Below is a small trained network, with its code and all its weights. Each question gives an input and a class and asks what happens when units are switched off, that is, made to give their printed mean instead of their output.

import numpy as np


def w(rows, s, z=0):
    codes = np.array(rows[::2]) - 128.0
    scale = np.full(codes.shape[1], s)
    scale[-1] = z or s
    return codes * scale


def f(y):
    return np.maximum(y, 0)


def log_softmax(a):
    a = a - a.max(-1, keepdims=True)
    return a - np.log(np.exp(a).sum(-1, keepdims=True))


def net(x, mask):
    res = np.array(x, float).reshape(1, 5) / 4 @ E
    y = f(res @ A[0][:, :-1].T + A[0][:, -1])
    res = res + np.where(mask, y, B[0][:, -1]) @ B[0][:, :-1]
    return log_softmax(res[-1] @ U[:, :-1].T + U[:, -1])


A, B = {}, {}
E = w([
[82,174,111,151,174,106,131,116,133,126,158,145],'x0',
[171,190,170,58,176,45,46,37,189,132,96,87],'x1',
[62,76,181,69,165,228,189,74,150,237,91,201],'x2',
[10,155,79,76,12,109,96,138,82,143,18,117],'x3',
[130,136,124,151,138,135,113,120,123,114,115,149],'x4',
],0.012)
A[0] = w([
[80,94,130,148,133,224,216,187,86,172,141,170,146],'n0',
[137,190,119,136,90,85,119,158,127,119,85,105,106],'n1',
[190,108,152,152,142,141,85,138,151,110,218,82,153],'n2',
[148,89,166,121,169,187,167,139,138,123,192,159,243],'n3',
[1,110,82,87,70,154,142,175,46,156,56,170,110],'n4',
[120,99,44,187,93,124,133,222,66,58,198,93,215],'n5',
[211,184,99,94,150,27,52,141,141,63,107,35,158],'n6',
[116,151,99,123,114,70,85,120,108,128,103,86,97],'n7',
[233,141,186,132,200,122,113,147,157,96,210,136,253],'n8',
[133,153,157,89,157,136,105,53,117,158,112,145,105],'n9',
[136,96,33,200,77,102,153,233,62,78,202,142,233],'n10',
[112,118,202,73,159,96,152,16,184,176,67,173,11],'n11',
[34,133,82,93,76,124,75,136,117,120,63,116,137],'n12',
],0.0098,0.0067)
B[0] = w([
[126,223,103,201,123,171,194,97,110,17,156,174,239],'n0',
[114,123,172,78,90,110,155,141,141,75,97,166,177],'n1',
[130,95,104,201,119,141,158,66,89,161,160,98,192],'n2',
[187,133,87,132,195,184,111,118,195,71,213,142,219],'n3',
[46,119,29,195,136,86,163,104,63,138,111,81,250],'n4',
[150,59,142,73,163,115,62,159,167,186,85,112,233],'n5',
[114,170,117,168,44,71,168,92,99,53,130,91,249],'n6',
[153,175,123,69,80,77,138,125,90,91,120,169,178],'n7',
[143,104,120,240,104,143,119,81,127,165,190,50,240],'n8',
[140,98,125,115,133,96,87,175,180,194,131,97,180],'n9',
[157,62,147,95,188,161,66,190,156,236,125,99,243],'n10',
[121,31,154,103,207,119,84,146,137,230,101,117,213],'n11',
[47,147,110,46,101,8,104,192,69,84,55,112,223],'n12',
],0.011,0.021)
U = w([
[199,54,194,136,157,168,61,135,175,218,166,111,252],'0',
[78,134,51,230,78,120,159,67,45,103,137,84,125],'1',
[62,60,111,15,142,117,69,190,99,196,53,130,138],'2',
[113,231,166,62,42,85,127,117,81,52,108,136,22],'3',
[181,144,124,173,144,225,178,96,140,57,201,255,85],'4',
],0.01,0.0022)

Each question gives the input, the list of numbers given to net, and the class t.
The units are the neurons (one row each of A and B). Each row of codes is followed by its name. A weight is (code - 128) times the scale printed after its matrix; where a second scale follows, it is the last column's (A, B and U).
mask holds one flag per neuron, in row order. A switched-off neuron (its flag False) gives its mean, the last column of its row in B, instead of its output. The means were averaged over made-up inputs and are rounded, as every weight is.
A unit's drop is (log p(t) with every unit on - log p(t) with that unit switched off) / (log p(t) with every unit on - log p(t) with every unit switched off).
most important unit: the unit with the biggest drop
k most important neurons: the k neurons with the biggest drops, biggest first
drop of u: that unit's drop, to one decimal
input [-7,6,1,0,-7], class 0: 2 most important neurons : [n4 n12]
input [0,4,1,-2,-4], class 0: 3 most important neurons : [n4 n0 n12]
input [4,8,1,-4,-4], class 0: 4 most important neurons : [n11 n4 n0 n9]
input [-5,-1,7,-1,-1], class 4: most important unit : n0
input [4,0,-8,3,2], class 2: 2 most important neurons : [n10 n5]
input [3,1,2,7,-7], class 2: 2 most important neurons : [n12 n6]
input [-4,0,6,-2,3], class 4: 3 most important neurons : [n10 n0 n5]
input [-6,0,-7,6,-3], class 2: 2 most important neurons : [n10 n5]
input [-5,0,7,3,-3], class 1: 3 most important neurons : [n0 n4 n10]
input [8,0,-5,-8,6], class 0: 3 most important neurons : [n4 n10 n0]
input [7,0,4,-5,0], class 4: 3 most important neurons : [n10 n5 n3]
input [8,3,1,-2,5], class 0: drop of n0 : 0.5
input [5,2,4,1,1], class 2: drop of n8 : 0.3
input [-2,-7,0,-2,-5], class 0: drop of n5 : 0.7
input [-4,5,0,5,-6], class 3: most important unit : n10
